The symbols move the items like this.
NZ ε PR
NZ ω CT
NZ λ NT
NZ ξ MP
NZ φ MB
NZ τ RJ
LL ε DH
LL ω GG
LL λ BP
LL ξ PB
LL φ NT
LL τ SL
FT ε PQ
FT ω QH
FT λ QL
FT ξ SL
FT φ GN
FT τ NZ
DL ε PJ
DL ω QD
DL λ SF
DL ξ FP
DL φ PM
DL τ GR
QT ε SC
QT ω JC
QT λ JB
QT ξ TH
QT φ FF
QT τ DL
DM ε RH
DM ω FC
DM λ LZ
DM ξ LG
DM φ CJ
DM τ ZG
LJ ε JG
LJ ω RT
LJ λ BT
LJ ξ SN
LJ φ BP
LJ τ TQ
JB ε LH
JB ω DL
JB λ DZ
JB ξ SC
JB φ FP
JB τ SF
RC ε JM
RC ω BQ
RC λ TH
RC ξ SF
RC φ GR
RC τ FF
RN ε FF
RN ω LJ
RN λ JC
RN ξ BQ
RN φ SN
RN τ BT
SG ε NH
SG ω MG
SG λ GQ
SG ξ HL
SG φ RM
SG τ FM
LH ε DZ
LH ω PJ
LH λ QJ
LH ξ JB
LH φ DL
LH τ RC
BB ε SN
BB ω DH
BB λ LJ
BB ξ QZ
BB φ LL
BB τ RT
PB ε LL
PB ω NT
PB λ DH
PB ξ ZC
PB φ PR
PB τ NG
ZJ ε RQ
ZJ ω QT
ZJ λ CG
ZJ ξ CP
ZJ φ TH
ZJ τ JB
BT ε PM
BT ω TQ
BT λ QD
BT ξ JG
BT φ TM
BT τ ZT
TP ε SD
TP ω LF
TP λ SR
TP ξ LB
TP φ LS
TP τ FZ
QJ ε JP
QJ ω RC
QJ λ CP
QJ ξ DZ
QJ φ SF
QJ τ TH
LG ε DM
LG ω CJ
LG λ RH
LG ξ SR
LG φ FZ
LG τ MC
MP ε NZ
MP ω MB
MP λ PR
MP ξ QH
MP φ PZ
MP τ QQ
SF ε RC
SF ω GR
SF λ JM
SF ξ PJ
SF φ JT
SF τ RN
SD ε SR
SD ω HN
SD λ LG
SD ξ TP
SD φ LF
SD τ CJ
QH ε MP
QH ω PZ
QH λ NZ
QH ξ GN
QH φ QG
QH τ CT
PR ε NT
PR ω QQ
PR λ GG
PR ξ NZ
PR φ CT
PR τ NQ
SN ε LJ
SN ω BP
SN λ JG
SN ξ BB
SN φ DH
SN τ TM
RQ ε CG
RQ ω SC
RQ λ NS
RQ ξ ZJ
RQ φ QT
RQ τ LH
GR ε BQ
GR ω BB
GR λ RN
GR ξ JT
GR φ QZ
GR τ LJ
FM ε RP
FM ω CG
FM λ HF
FM ξ CC
FM φ RQ
FM τ MR
JD ε CL
JD ω RP
JD λ DC
JD ξ GQ
JD φ FM
JD τ JN
QL ε ZC
QL ω NZ
QL λ PB
QL ξ PQ
QL φ MP
QL τ NT
FC ε MC
FC ω TL
FC λ ZG
FC ξ CJ
FC φ DC
FC τ TD
DZ ε QJ
DZ ω SF
DZ λ JP
DZ ξ LH
DZ φ PJ
DZ τ JM
HF ε JN
HF ω MR
HF λ RF
HF ξ RP
HF φ NS
HF τ SM
ZC ε PB
ZC ω PR
ZC λ LL
ZC ξ QL
ZC φ NZ
ZC τ GG
PM ε QD
PM ω ZR
PM λ JT
PM ξ BT
PM φ TQ
PM τ QZ
HN ε FZ
HN ω JD
HN λ CJ
HN ξ LF
HN φ GQ
HN τ DC
RM ε MG
RM ω CP
RM λ CC
RM ξ SM
RM φ JP
RM τ RQ
NG ε SL
NG ω FB
NG λ FT
NG ξ GG
NG φ NQ
NG τ QH
FB ε GN
FB ω LZ
FB λ QH
FB ξ NQ
FB φ RH
FB τ PZ
TM ε TQ
TM ω PQ
TM λ ZR
TM ξ RT
TM φ FT
TM τ ZC
LS ε LF
LS ω NH
LS λ HN
LS ξ TD
LS φ SG
LS τ JD
CC ε FM
CC ω RQ
CC λ RP
CC ξ MG
CC φ ZJ
CC τ NS
MG ε CC
MG ω ZJ
MG λ FM
MG ξ RM
MG φ CP
MG τ CG
GG ε NG
GG ω NQ
GG λ SL
GG ξ NT
GG φ RJ
GG τ GN
TH ε QT
TH ω FF
TH λ SC
TH ξ JM
TH φ RN
TH τ FP
RH ε LZ
RH ω MC
RH λ QG
RH ξ DM
RH φ FC
RH τ LB
JM ε TH
JM ω RN
JM λ QT
JM ξ RC
JM φ BQ
JM τ JC
DC ε TL
DC ω JN
DC λ TB
DC ξ CL
DC φ HF
DC τ HL
DH ε BP
DH ω NG
DH λ RT
DH ξ LL
DH φ GG
DH τ FT
QG ε PZ
QG ω LB
QG λ MB
QG ξ LZ
QG φ ZG
QG τ SD
LF ε HN
LF ω GQ
LF λ FZ
LF ξ LS
LF φ NH
LF τ CL
FF ε JC
FF ω JG
FF λ FP
FF ξ RN
FF φ LJ
FF τ PM
ZT ε QZ
ZT ω PB
ZT λ BB
ZT ξ ZR
ZT φ ZC
ZT τ DH
MB ε CT
MB ω SD
MB λ QQ
MB ξ PZ
MB φ TP
MB τ LG
PQ ε QL
PQ ω MP
PQ λ ZC
PQ ξ FT
PQ φ QH
PQ τ PR
MR ε MD
MR ω DZ
MR λ SM
MR ξ NS
MR φ LH
MR τ JP
PJ ε SF
PJ ω JT
PJ λ RC
PJ ξ DL
PJ φ QD
PJ τ BQ
TD ε LS
TD ω SG
TD λ LF
TD ξ TB
TD φ HL
TD τ GQ
CG ε NS
CG ω JB
CG λ MR
CG ξ RQ
CG φ SC
CG τ DZ
RT ε TM
RT ω FT
RT λ TQ
RT ξ BP
RT φ SL
RT τ QL
RJ ε NQ
RJ ω DM
RJ λ FB
RJ ξ QQ
RJ φ LG
RJ τ LZ
CL ε DC
CL ω HF
CL λ TL
CL ξ JD
CL φ RP
CL τ RF
PZ ε MB
PZ ω TP
PZ λ CT
PZ ξ QG
PZ φ LB
PZ τ SR
JN ε RF
JN ω MD
JN λ HL
JN ξ HF
JN φ MR
JN τ RM
SM ε RM
SM ω JP
SM λ MG
SM ξ MD
SM φ QJ
SM τ ZJ
NT ε GG
NT ω RJ
NT λ NG
NT ξ PR
NT φ QQ
NT τ FB
FZ ε CJ
FZ ω CL
FZ λ FC
FZ ξ HN
FZ φ JD
FZ τ TL
JP ε CP
JP ω JM
JP λ ZJ
JP ξ QJ
JP φ RC
JP τ QT
BP ε RT
BP ω SL
BP λ TM
BP ξ DH
BP φ NG
BP τ PQ
JC ε FP
JC ω BT
JC λ DL
JC ξ FF
JC φ JG
JC τ QD
FP ε DL
FP ω PM
FP λ PJ
FP ξ JC
FP φ BT
FP τ JT
GQ ε JD
GQ ω FM
GQ λ CL
GQ ξ NH
GQ φ CC
GQ τ HF
ZR ε ZT
ZR ω ZC
ZR λ QZ
ZR ξ TQ
ZR φ QL
ZR τ LL
QZ ε BB
QZ ω LL
QZ λ SN
QZ ξ ZT
QZ φ PB
QZ τ BP
QD ε JT
QD ω ZT
QD λ GR
QD ξ PM
QD φ ZR
QD τ BB
RF ε HL
RF ω SM
RF λ SG
RF ξ JN
RF φ MD
RF τ MG
CJ ε FC
CJ ω DC
CJ λ MC
CJ ξ FZ
CJ φ CL
CJ τ TB
RP ε HF
RP ω NS
RP λ JN
RP ξ FM
RP φ CG
RP τ MD
HL ε SG
HL ω RM
HL λ NH
HL ξ RF
HL φ SM
HL τ CC
TL ε TB
TL ω RF
TL λ TD
TL ξ DC
TL φ JN
TL τ SG
NH ε GQ
NH ω CC
NH λ JD
NH ξ SG
NH φ MG
NH τ RP
BQ ε RN
BQ ω SN
BQ λ FF
BQ ξ GR
BQ φ BB
BQ τ JG
SL ε FT
SL ω GN
SL λ PQ
SL ξ NG
SL φ FB
SL τ MP
NS ε MR
NS ω LH
NS λ MD
NS ξ CG
NS φ JB
NS τ QJ
TB ε TD
TB ω HL
TB λ LS
TB ξ TL
TB φ RF
TB τ NH
MC ε ZG
MC ω TB
MC λ LB
MC ξ FC
MC φ TL
MC τ LS
GN ε QH
GN ω QG
GN λ MP
GN ξ FB
GN φ LZ
GN τ MB
JT ε GR
JT ω QZ
JT λ BQ
JT ξ QD
JT φ ZT
JT τ SN
TQ ε ZR
TQ ω QL
TQ λ ZT
TQ ξ TM
TQ φ PQ
TQ τ PB
CP ε ZJ
CP ω TH
CP λ RQ
CP ξ JP
CP φ JM
CP τ SC
SR ε LG
SR ω FZ
SR λ DM
SR ξ SD
SR φ HN
SR τ FC
MD ε SM
MD ω QJ
MD λ RM
MD ξ MR
MD φ DZ
MD τ CP
NQ ε FB
NQ ω RH
NQ λ GN
NQ ξ RJ
NQ φ DM
NQ τ QG
JG ε BT
JG ω TM
JG λ PM
JG ξ LJ
JG φ RT
JG τ ZR
LB ε TP
LB ω LS
LB λ SD
LB ξ ZG
LB φ TD
LB τ HN
SC ε JB
SC ω FP
SC λ LH
SC ξ QT
SC φ JC
SC τ PJ
CT ε QQ
CT ω SR
CT λ RJ
CT ξ MB
CT φ SD
CT τ DM
LZ ε QG
LZ ω ZG
LZ λ PZ
LZ ξ RH
LZ φ MC
LZ τ TP
QQ ε RJ
QQ ω LG
QQ λ NQ
QQ ξ CT
QQ φ SR
QQ τ RH
ZG ε LB
ZG ω TD
ZG λ TP
ZG ξ MC
ZG φ TB
ZG τ LF

In the rows, zero is written as 532.

The rows follow the links: the fewer symbols apart two items are, the more alike their rows tend to be.

Item, then a row for it; each showing differs a little:
LJ
[ 362,  584,  734,  669,  528,  231,  353,  555,  319,  581,  345,  614,  504,  688,  613,  751,  570,  628,  740,  416,  436,  563,  520,  877,  370,  481,  642,  584,  745,  574,  582,  269,  711,  177,  434,  558,  747,  500,  424,  771,  788,  501,  502]
DC
[ 322,  491,  731,  224,  646,  380,  612,  623,  343,  550,  433,  525,  661,  563,  485,   17,  690,  510,  515,  655,  655,  590,  300,  376,  647,  440,  218,  262,  562,  465,  613,  701,  520,  707,  625,  515,  354,  464,  516,  451,  340,  305,  561]
MB
[ 716,  425,  161,  655,  330,  743,  679,  460,  886,  535,  657,  447,  607,  199,  767,  638,  782,  354,  311,  618,  465,  474,  384,  538,  523,  624,  593,  356,  587,  508,  304,  654,  262,  613,  553,  522,  544,  688,  605,  531,  334,  619,  570]
HN
[ 406,  456,  614,  349,  508,  361,  624,  540,  412,  526,  512,  529,  766,  430,  648,  133,  863,  442,  472,  679,  602,  609,  216,  388,  535,  527,  219,  141,  710,  424,  487,  718,  437,  661,  612,  507,  410,  512,  621,  528,  297,  346,  474]
QQ
[ 719,  413,  157,  675,  343,  795,  672,  470,  912,  551,  635,  435,  544,  208,  748,  671,  749,  351,  310,  616,  444,  458,  425,  572,  560,  603,  629,  408,  542,  545,  302,  621,  258,  592,  547,  534,  560,  699,  551,  521,  358,  638,  618]
CT
[ 701,  425,  156,  667,  333,  768,  677,  461,  901,  548,  654,  439,  583,  204,  751,  667,  755,  356,  316,  626,  460,  467,  401,  560,  545,  614,  626,  382,  569,  529,  299,  630,  244,  614,  545,  528,  552,  697,  589,  523,  348,  628,  586]
SD
[ 594,  426,  353,  547,  349,  505,  645,  446,  643,  484,  644,  494,  776,  263,  764,  406,  896,  369,  382,  671,  515,  570,  241,  438,  470,  626,  373,  165,  749,  417,  349,  730,  332,  640,  596,  505,  477,  591,  705,  552,  280,  502,  435]
CL
[ 323,  498,  738,  208,  672,  403,  609,  617,  348,  554,  440,  524,  634,  592,  464,   11,  640,  523,  528,  643,  679,  583,  336,  360,  665,  420,  227,  287,  524,  481,  630,  689,  530,  705,  627,  515,  353,  455,  506,  438,  350,  309,  579]
DM
[ 675,  433,  267,  601,  327,  609,  659,  449,  745,  485,  665,  489,  737,  229,  776,  508,  876,  360,  342,  657,  488,  538,  295,  451,  476,  647,  447,  229,  700,  451,  313,  703,  305,  638,  570,  519,  508,  637,  683,  550,  298,  554,  472]
RC
[ 742,  664,  574,  731,  482,  432,  367,  394,  387,  332,  746,  636,  621,  680,  405,  824,  311,  633,  661,  395,  518,  630,  787,  364,  292,  726,  574,  741,  594,  439,  581,  489,  764,  473,  461,  521,  588,  425,  806,  573,  728,  687,  199]
PB
[ 377,  485,  501,  606,  570,  605,  520,  640,  658,  745,  269,  485,  269,  513,  638,  706,  550,  531,  550,  496,  422,  417,  524,  964,  626,  340,  794,  623,  482,  720,  518,  284,  450,  302,  483,  572,  698,  648,  172,  609,  642,  519,  848]
JM
[ 747,  663,  564,  710,  489,  466,  393,  397,  413,  331,  757,  623,  615,  677,  387,  810,  280,  638,  645,  400,  537,  622,  804,  335,  321,  740,  575,  762,  548,  441,  580,  507,  766,  498,  472,  512,  573,  418,  815,  552,  722,  683,  213]
TH
[ 756,  670,  547,  696,  503,  491,  393,  396,  415,  331,  772,  609,  604,  687,  366,  797,  255,  626,  631,  410,  541,  612,  832,  304,  344,  732,  580,  781,  522,  444,  595,  520,  748,  534,  475,  514,  545,  421,  808,  534,  709,  702,  214]
SG
[ 351,  522,  756,  182,  733,  489,  599,  638,  356,  556,  443,  516,  533,  648,  350,   28,  481,  561,  534,  624,  691,  551,  453,  331,  714,  402,  272,  421,  404,  509,  675,  678,  555,  747,  614,  512,  315,  446,  457,  378,  395,  340,  615]
JB
[ 792,  662,  527,  636,  544,  592,  429,  425,  466,  343,  783,  587,  560,  688,  307,  739,  192,  628,  605,  422,  567,  591,  858,  252,  419,  714,  560,  812,  436,  459,  607,  570,  729,  609,  499,  509,  495,  421,  784,  464,  674,  690,  260]
MD
[ 608,  607,  612,  352,  724,  712,  565,  567,  479,  465,  633,  524,  426,  716,  202,  343,  155,  621,  552,  518,  675,  515,  791,  208,  689,  508,  456,  767,  196,  526,  695,  640,  636,  774,  570,  525,  336,  430,  569,  294,  523,  557,  540]
LB
[ 557,  437,  411,  504,  387,  459,  646,  480,  587,  484,  606,  508,  788,  302,  736,  335,  915,  379,  405,  663,  552,  599,  220,  423,  471,  614,  323,  138,  756,  411,  380,  736,  358,  638,  600,  517,  455,  581,  700,  567,  290,  471,  425]
PM
[ 429,  603,  739,  690,  500,  197,  325,  504,  288,  534,  424,  640,  554,  690,  584,  785,  546,  633,  749,  400,  443,  600,  571,  782,  315,  545,  623,  599,  760,  533,  583,  294,  744,  212,  439,  553,  745,  471,  533,  765,  797,  536,  395]
RH
[ 677,  430,  236,  634,  313,  632,  668,  443,  772,  491,  669,  473,  711,  216,  767,  538,  855,  349,  328,  660,  483,  527,  311,  477,  483,  642,  473,  258,  681,  461,  313,  690,  289,  630,  573,  518,  508,  657,  685,  548,  304,  574,  479]

Each walk starts at a row. The symbols on each line, taken left to right, move it on to the next item.
Answer with the item's row; about right is enough.
---
[ 700,  422,  155,  668,  368,  840,  681,  500,  926,  587,  597,  423,  493,  220,  736,  723,  695,  377,  319,  606,  435,  426,  446,  629,  593,  578,  699,  465,  497,  583,  321,  580,  249,  578,  541,  540,  574,  720,  501,  511,  389,  648,  660]
ε φ λ ξ ω ω: [ 348,  474,  681,  277,  578,  353,  623,  582,  368,  535,  458,  530,  724,  505,  574,   54,  776,  480,  503,  666,  638,  592,  240,  387,  596,  480,  205,  183,  652,  443,  549,  701,  487,  683,  624,  509,  376,  481,  563,  485,  326,  319,  513]
φ λ ξ τ λ φ ε τ: [ 748,  653,  540,  539,  603,  678,  496,  455,  498,  379,  766,  568,  506,  694,  243,  619,  129,  628,  578,  449,  614,  559,  868,  207,  528,  645,  552,  844,  302,  484,  649,  604,  693,  697,  525,  511,  428,  428,  732,  374,  617,  670,  355]
---
[ 304,  537,  685,  621,  566,  343,  405,  621,  434,  682,  255,  557,  365,  626,  633,  726,  581,  603,  690,  440,  425,  493,  506,  968,  489,  388,  707,  601,  644,  646,  563,  223,  610,  192,  462,  567,  751,  557,  269,  712,  735,  481,  677]
ε ω ω ω ξ ε λ ω: [ 691,  415,  217,  638,  312,  663,  677,  447,  810,  502,  676,  480,  697,  206,  772,  569,  839,  348,  330,  635,  480,  522,  332,  484,  493,  649,  511,  270,  668,  476,  308,  686,  284,  619,  559,  518,  521,  653,  666,  538,  312,  592,  499]
ω τ ξ ξ τ ξ: [ 332,  517,  762,  186,  725,  470,  611,  630,  356,  560,  432,  525,  566,  641,  383,   29,  530,  558,  535,  627,  682,  549,  415,  344,  714,  402,  257,  398,  433,  498,  671,  690,  546,  730,  622,  516,  320,  442,  468,  387,  382,  321,  608]
---
[ 334,  476,  698,  261,  601,  355,  613,  588,  361,  547,  456,  528,  695,  529,  531,   35,  751,  499,  501,  659,  641,  598,  267,  382,  606,  460,  204,  211,  618,  450,  583,  707,  505,  686,  631,  513,  370,  474,  538,  475,  329,  316,  535]
λ ξ ω ξ τ τ: [ 654,  624,  589,  395,  684,  725,  545,  531,  499,  433,  679,  539,  440,  718,  198,  431,  128,  620,  544,  496,  659,  525,  827,  187,  643,  558,  493,  805,  218,  518,  681,  637,  653,  763,  554,  512,  346,  431,  604,  313,  548,  588,  489]
ξ ε λ φ λ λ ε: [ 702,  645,  567,  451,  656,  714,  514,  498,  502,  411,  718,  545,  455,  708,  201,  500,  119,  624,  547,  479,  638,  533,  851,  178,  604,  598,  511,  836,  240,  512,  667,  631,  659,  749,  539,  518,  395,  419,  657,  326,  577,  621,  434]
---
[ 371,  587,  733,  679,  517,  216,  340,  546,  304,  571,  366,  627,  511,  683,  603,  765,  572,  628,  747,  414,  432,  581,  541,  843,  349,  499,  631,  590,  749,  565,  585,  268,  716,  188,  439,  565,  746,  485,  461,  766,  793,  506,  466]
ω φ φ ε ξ ξ φ λ: [ 702,  418,  209,  648,  325,  696,  676,  444,  829,  507,  669,  466,  668,  208,  779,  592,  824,  353,  318,  638,  471,  504,  348,  506,  504,  641,  527,  299,  642,  491,  309,  692,  276,  630,  573,  523,  523,  660,  643,  542,  313,  599,  524]
ξ φ τ ξ ε ω ω: [ 491,  576,  685,  260,  752,  648,  588,  612,  426,  522,  542,  509,  442,  718,  223,  194,  246,  611,  543,  562,  686,  524,  674,  239,  739,  439,  401,  664,  225,  536,  710,  656,  607,  789,  595,  519,  314,  438,  482,  295,  480,  464,  603]
---
[ 681,  422,  148,  671,  376,  844,  681,  509,  939,  611,  591,  420,  461,  226,  733,  722,  669,  385,  319,  596,  434,  415,  472,  646,  601,  558,  720,  483,  480,  593,  331,  570,  244,  569,  535,  548,  583,  709,  472,  503,  405,  655,  697]
ε ω τ λ ξ ω ξ ξ: [ 384,  465,  641,  325,  535,  350,  614,  554,  398,  526,  490,  524,  751,  452,  623,  103,  836,  447,  485,  680,  620,  598,  209,  389,  545,  510,  216,  152,  694,  428,  526,  722,  460,  669,  624,  518,  402,  502,  616,  518,  313,  349,  495]
τ ω ω ω ε ξ: [ 773,  655,  533,  605,  563,  638,  462,  441,  488,  350,  786,  586,  531,  699,  269,  686,  144,  643,  587,  430,  591,  576,  871,  219,  460,  681,  563,  827,  355,  464,  629,  574,  716,  655,  510,  510,  455,  422,  758,  421,  651,  693,  303]
---
[ 461,  606,  719,  712,  490,  199,  317,  499,  288,  496,  456,  639,  572,  690,  581,  799,  544,  642,  743,  396,  437,  614,  580,  747,  296,  574,  596,  588,  771,  522,  588,  306,  758,  217,  439,  549,  736,  463,  571,  774,  795,  542,  359]
φ λ ξ τ λ φ ε τ: [ 614,  428,  219,  658,  437,  849,  646,  555,  920,  658,  490,  417,  353,  296,  702,  745,  609,  419,  354,  558,  435,  380,  512,  752,  646,  472,  784,  575,  420,  660,  367,  472,  276,  496,  519,  557,  609,  719,  345,  519,  475,  642,  792]
φ τ τ ω ξ φ ε ξ φ: [ 630,  614,  596,  361,  706,  716,  556,  548,  488,  457,  660,  526,  433,  711,  202,  401,  137,  623,  539,  505,  670,  519,  797,  197,  672,  536,  480,  788,  207,  520,  683,  635,  646,  773,  556,  504,  339,  432,  583,  303,  546,  572,  511]
---
[ 335,  562,  712,  642,  549,  263,  363,  583,  357,  634,  304,  595,  443,  665,  618,  742,  577,  617,  722,  430,  438,  540,  516,  923,  419,  437,  666,  604,  710,  608,  573,  247,  667,  182,  451,  565,  746,  525,  359,  758,  766,  488,  577]
ε ω ε ε ξ: [ 316,  512,  616,  592,  577,  441,  440,  637,  521,  728,  239,  535,  322,  576,  639,  707,  564,  582,  640,  458,  417,  448,  509,  997,  555,  358,  748,  619,  577,  686,  554,  243,  552,  235,  473,  569,  732,  596,  206,  695,  718,  489,  776]
ξ λ ξ ε ξ λ: [ 311,  527,  664,  607,  567,  377,  416,  630,  461,  702,  250,  557,  360,  607,  631,  717,  570,  595,  675,  457,  419,  482,  505,  977,  507,  379,  725,  609,  624,  667,  560,  226,  595,  202,  468,  576,  740,  565,  238,  711,  737,  478,  714]
---
[ 330,  546,  720,  627,  557,  289,  375,  593,  382,  663,  288,  582,  420,  650,  616,  733,  579,  619,  706,  431,  419,  526,  515,  947,  432,  421,  678,  596,  688,  619,  580,  239,  656,  174,  446,  567,  749,  531,  330,  745,  766,  484,  617]
ξ τ ξ λ ε ω ξ: [ 479,  451,  346,  624,  512,  768,  592,  605,  814,  730,  371,  432,  276,  396,  656,  733,  549,  476,  452,  521,  426,  380,  538,  880,  677,  393,  823,  635,  421,  705,  441,  379,  353,  406,  499,  565,  650,  694,  214,  561,  551,  586,  865]
ξ ε ε ξ ξ τ: [ 654,  438,  174,  673,  400,  864,  661,  532,  938,  642,  540,  427,  401,  256,  717,  731,  636,  401,  340,  582,  429,  402,  495,  710,  624,  525,  756,  542,  452,  621,  350,  521,  266,  538,  515,  548,  594,  731,  408,  501,  431,  650,  747]
---
[ 411,  558,  726,  208,  768,  587,  595,  639,  406,  545,  483,  510,  469,  704,  261,   98,  342,  585,  536,  596,  701,  519,  579,  269,  749,  421,  343,  570,  275,  533,  721,  662,  578,  775,  606,  517,  311,  435,  460,  313,  434,  407,  622]
ε ω ε ε ξ: [ 564,  598,  636,  331,  738,  695,  567,  577,  476,  480,  608,  514,  420,  713,  205,  310,  171,  613,  544,  535,  682,  511,  753,  219,  714,  485,  445,  748,  203,  542,  702,  652,  621,  789,  577,  517,  326,  426,  534,  295,  511,  525,  552]
τ ε ω φ ω: [ 398,  592,  734,  681,  511,  207,  328,  524,  292,  552,  400,  641,  538,  683,  591,  775,  561,  632,  745,  400,  430,  592,  561,  815,  324,  529,  626,  591,  751,  545,  587,  280,  727,  202,  433,  552,  739,  475,  496,  772,  788,  521,  440]
---
[ 630,  422,  194,  664,  431,  853,  655,  547,  927,  641,  521,  425,  380,  279,  693,  739,  615,  415,  350,  569,  424,  387,  502,  730,  642,  497,  762,  552,  432,  656,  362,  500,  281,  530,  531,  561,  593,  724,  370,  513,  447,  648,  762]
φ λ ξ τ λ φ ε τ: [ 370,  462,  660,  300,  554,  346,  617,  578,  383,  532,  489,  531,  737,  484,  596,   85,  803,  460,  484,  660,  625,  601,  226,  386,  564,  488,  194,  180,  667,  430,  545,  722,  472,  678,  621,  514,  387,  483,  580,  499,  312,  330,  509]
τ ξ ω ε ξ ω: [ 673,  626,  571,  435,  677,  720,  533,  520,  498,  415,  703,  534,  446,  712,  202,  457,  117,  623,  545,  487,  657,  543,  842,  181,  622,  577,  510,  814,  218,  517,  674,  626,  654,  761,  549,  523,  369,  430,  628,  325,  574,  602,  472]
